Below is a small trained network, with its code and all its weights. Each question gives an input and a target symbol and asks what happens when units are switched off, that is, made to give their printed mean instead of their output.

import numpy as np


def w(rows, s, z=0):
    codes = np.array(rows[::2]) - 128.0
    scale = np.full(codes.shape[1], s)
    scale[-1] = z or s
    return codes * scale


def norm(h):
    return h / np.sqrt((h * h).mean(-1, keepdims=True) + 1e-5)


def f(y):
    return y / 2 * (1 + np.tanh(0.7978845608 * (y + 0.044715 * y**3)))


def softmax(a):
    e = np.exp(a - a.max(-1, keepdims=True))
    return e / e.sum(-1, keepdims=True)


def log_softmax(a):
    a = a - a.max(-1, keepdims=True)
    return a - np.log(np.exp(a).sum(-1, keepdims=True))


def net(x, mask):
    ids = ['βγζηλπστφω'.index(c) for c in x.split()]
    T = len(ids)
    res = E[ids] + P[:T]
    u = 0
    for l in range(2):
        q, k, v = (norm(res) @ M[l].T for M in (Q, K, V))
        z = softmax(np.where(np.tri(T) > 0, q @ k.T / 2**0.5, -1e9)) @ v
        res = res + np.where(mask[u], z, O[l][:, -1]) @ O[l][:, :-1]
        u += 1
        y = f(norm(res) @ A[l][:, :-1].T + A[l][:, -1])
        res = res + np.where(mask[u : u + 12], y, B[l][:, -1]) @ B[l][:, :-1]
        u += 12
    return log_softmax(norm(res)[-1] @ U[:, :-1].T + U[:, -1])


Q, K, V, O, A, B = {}, {}, {}, {}, {}, {}
E = w([
[154,117,136,4,123,179,82,165],'β',
[71,175,106,29,140,169,145,104],'γ',
[66,85,108,117,53,164,77,85],'ζ',
[144,83,105,97,171,120,107,38],'η',
[32,161,87,104,144,70,159,159],'λ',
[111,123,97,61,140,196,118,148],'π',
[170,45,194,49,131,47,183,129],'σ',
[162,88,142,113,11,110,194,159],'τ',
[158,143,131,63,142,185,215,158],'φ',
[180,214,155,48,101,188,147,103],'ω',
],0.014)
P = w([
[191,64,127,244,230,207,70,193],'0',
[153,56,38,22,89,234,191,61],'1',
[4,179,252,80,109,118,109,105],'2',
[150,170,142,232,164,167,182,117],'3',
[137,20,7,70,62,191,153,58],'4',
[24,169,181,131,113,86,75,89],'5',
[157,178,102,251,135,139,156,118],'6',
],0.012)
Q[0] = w([
[127,223,138,208,211,211,104,196],'L0H1',
[66,98,244,138,93,43,127,151],'L0H1',
],0.011)
K[0] = w([
[85,149,101,171,59,23,169,47],'L0H1',
[132,235,169,57,155,248,160,152],'L0H1',
],0.011)
V[0] = w([
[133,78,180,119,213,148,127,36],'L0H1',
[95,134,133,191,1,228,61,101],'L0H1',
],0.0082)
O[0] = w([
[108,62,148,231,81,19,167,2,253],'L0H1',
[68,58,222,132,165,231,143,82,173],'L0H1',
],0.0078,0.0045)
A[0] = w([
[167,66,177,144,164,70,146,211,64],'L0N1',
[138,170,133,129,92,146,140,78,90],'L0N2',
[99,134,107,193,214,121,155,159,53],'L0N3',
[134,113,177,110,97,71,111,77,109],'L0N4',
[166,141,56,122,133,147,160,120,100],'L0N5',
[83,166,120,163,131,171,135,128,61],'L0N6',
[148,129,126,188,155,117,162,93,42],'L0N7',
[155,135,99,128,118,180,87,130,99],'L0N8',
[192,121,135,103,71,174,150,145,56],'L0N9',
[127,139,223,165,133,74,99,86,4],'L0N10',
[102,246,119,139,168,112,145,179,98],'L0N11',
[123,139,112,91,57,131,174,146,49],'L0N12',
],0.014,0.0035)
B[0] = w([
[203,181,125,73,28,164,102,96,155],'L0N1',
[134,59,119,143,166,113,180,180,204],'L0N2',
[69,195,87,161,176,84,91,197,191],'L0N3',
[68,162,106,41,198,132,158,152,253],'L0N4',
[98,120,176,87,104,120,90,159,211],'L0N5',
[116,93,185,143,165,125,136,102,187],'L0N6',
[134,108,100,107,84,68,161,131,196],'L0N7',
[142,146,118,75,174,60,161,109,156],'L0N8',
[67,172,106,123,171,113,93,115,185],'L0N9',
[114,151,147,110,211,90,126,163,214],'L0N10',
[134,246,134,110,161,119,116,31,210],'L0N11',
[141,58,124,123,130,100,157,76,192],'L0N12',
],0.011,0.0053)
Q[1] = w([
[174,86,202,158,92,93,146,128],'L1H1',
[96,184,245,166,154,68,127,142],'L1H1',
],0.012)
K[1] = w([
[135,103,154,143,91,103,212,112],'L1H1',
[11,155,142,77,115,135,207,70],'L1H1',
],0.011)
V[1] = w([
[78,63,152,92,202,73,107,52],'L1H1',
[254,93,180,48,180,152,95,93],'L1H1',
],0.0081)
O[1] = w([
[198,116,19,155,27,164,109,167,253],'L1H1',
[40,153,21,129,126,188,255,215,121],'L1H1',
],0.01,0.0077)
A[1] = w([
[205,83,245,124,45,98,96,90,1],'L1N1',
[148,116,97,2,94,118,165,123,114],'L1N2',
[42,132,191,186,193,86,159,21,18],'L1N3',
[180,82,171,133,73,236,79,137,165],'L1N4',
[117,188,73,156,130,167,165,186,141],'L1N5',
[65,112,225,100,125,70,32,142,122],'L1N6',
[203,115,80,211,198,129,144,174,51],'L1N7',
[119,51,108,126,95,178,125,66,93],'L1N8',
[96,207,199,101,246,227,113,157,11],'L1N9',
[100,76,115,142,130,113,184,176,104],'L1N10',
[10,142,109,140,194,92,26,160,55],'L1N11',
[37,62,119,112,103,136,93,75,121],'L1N12',
],0.012,0.0057)
B[1] = w([
[180,62,151,78,194,166,138,166,155],'L1N1',
[138,141,102,185,110,121,80,123,245],'L1N2',
[73,94,111,165,70,132,64,83,144],'L1N3',
[76,114,140,228,99,155,145,136,166],'L1N4',
[138,105,186,95,98,148,93,101,189],'L1N5',
[93,126,131,103,78,112,251,157,166],'L1N6',
[80,144,96,105,184,86,174,149,150],'L1N7',
[158,159,195,104,121,117,89,147,189],'L1N8',
[191,62,154,140,140,80,109,153,191],'L1N9',
[151,123,129,167,166,103,102,145,163],'L1N10',
[94,144,123,142,111,209,77,71,189],'L1N11',
[125,200,132,145,172,139,130,163,209],'L1N12',
],0.015,0.011)
U = w([
[109,161,88,87,170,192,226,166,215],'β',
[179,47,170,99,147,133,120,122,253],'γ',
[137,101,148,222,148,174,155,136,185],'ζ',
[190,123,95,136,11,98,121,116,63],'η',
[108,166,157,32,121,82,148,185,140],'λ',
[151,211,181,132,185,75,62,109,5],'π',
[124,112,80,173,184,63,157,156,206],'σ',
[65,69,119,106,251,145,96,118,53],'τ',
[54,67,156,122,100,84,125,63,133],'φ',
[126,60,63,74,70,193,99,199,32],'ω',
],0.013,0.0045)

Each question gives the input, a string of symbols that net reads in full, and the target symbol t.
The units are the heads (2 rows each of Q, K, V and O) and the neurons (one row each of A and B). Each row of codes is followed by its name. A weight is (code - 128) times the scale printed after its matrix; where a second scale follows, it is the last column's (O, A, B and U).
mask holds one flag per unit, layer by layer, with each layer's heads first. A switched-off unit (its flag False) gives its mean, the last column of its rows in O or B, instead of its output. The means were averaged over made-up inputs and are rounded, as every weight is.
A unit's drop is (log p(t) with every unit on - log p(t) with that unit switched off) / (log p(t) with every unit on - log p(t) with every unit switched off).
The circuit of an input: a set's keep is (log p(t) with only the set's units on - log p(t) with every unit switched off) / (log p(t) with every unit on - log p(t) with every unit switched off). Starting from the 12 units with the biggest drops (on a tie, the unit counted first), units are removed one at a time, each time the one whose removal leaves the highest keep (on an exact tie, the one counted first), for as long as the keep stays at least 0.8.
circuit, biggest first: the units of the circuit, biggest drop first
most important unit: the unit with the biggest drop
top k neurons: the k neurons with the biggest drops, biggest first
top k neurons in layer l: the k neurons of layer l with the biggest drops, biggest first
input φ λ γ β τ π, target ζ: top neuron	(L1N4)
input π φ ζ ζ β λ π, target π: circuit, biggest first	(L0H1; L0N11)
input π τ σ, target λ: top 4 neurons in layer 0	(L0N10; L0N4; L0N1; L0N2)
input γ γ ζ γ ω, target γ: circuit, biggest first	(L1H1; L0N3; L1N1)
input γ η γ λ β, target γ: circuit, biggest first	(L1H1; L0N3)
input λ λ ζ ζ π τ β, target γ: circuit, biggest first	(L0H1; L1N9)
input γ η η ω φ ζ, target β: circuit, biggest first	(L1N6; L1N12)
input ζ β π γ, target ζ: circuit, biggest first	(L0H1; L0N4)
input τ σ γ ζ ζ ω β, target ζ: top 2 neurons	(L1N4; L0N4)
input λ λ π σ λ, target λ: circuit, biggest first	(L1H1; L0H1; L0N5; L1N6)
input γ ω π γ, target φ: circuit, biggest first	(L0N6; L1N3)
input ζ σ φ ω, target η: circuit, biggest first	(L0N7; L1N12)
input σ σ η τ σ, target σ: circuit, biggest first	(L1H1; L0H1; L0N1)
input γ φ λ π γ β, target ω: top 3 neurons in layer 1	(L1N11; L1N6; L1N9)
input τ λ λ γ ω, target τ: top neuron	(L0N1)
input β η η ω γ, target β: top 2 neurons in layer 0	(L0N1; L0N8)
input σ π π β λ, target σ: circuit, biggest first	(L0H1; L0N1; L1H1)
input β ζ τ, target σ: top 2 neurons in layer 0	(L0N12; L0N4)
input φ β σ, target λ: top 3 neurons in layer 0	(L0N4; L0N10; L0N1)
input σ η λ, target φ: most important unit	L1N3
input γ γ π β ζ, target γ: top 3 neurons	(L0N3; L1N1; L0N9)
input τ τ η π γ λ, target φ: top 2 neurons in layer 1	(L1N3; L1N6)
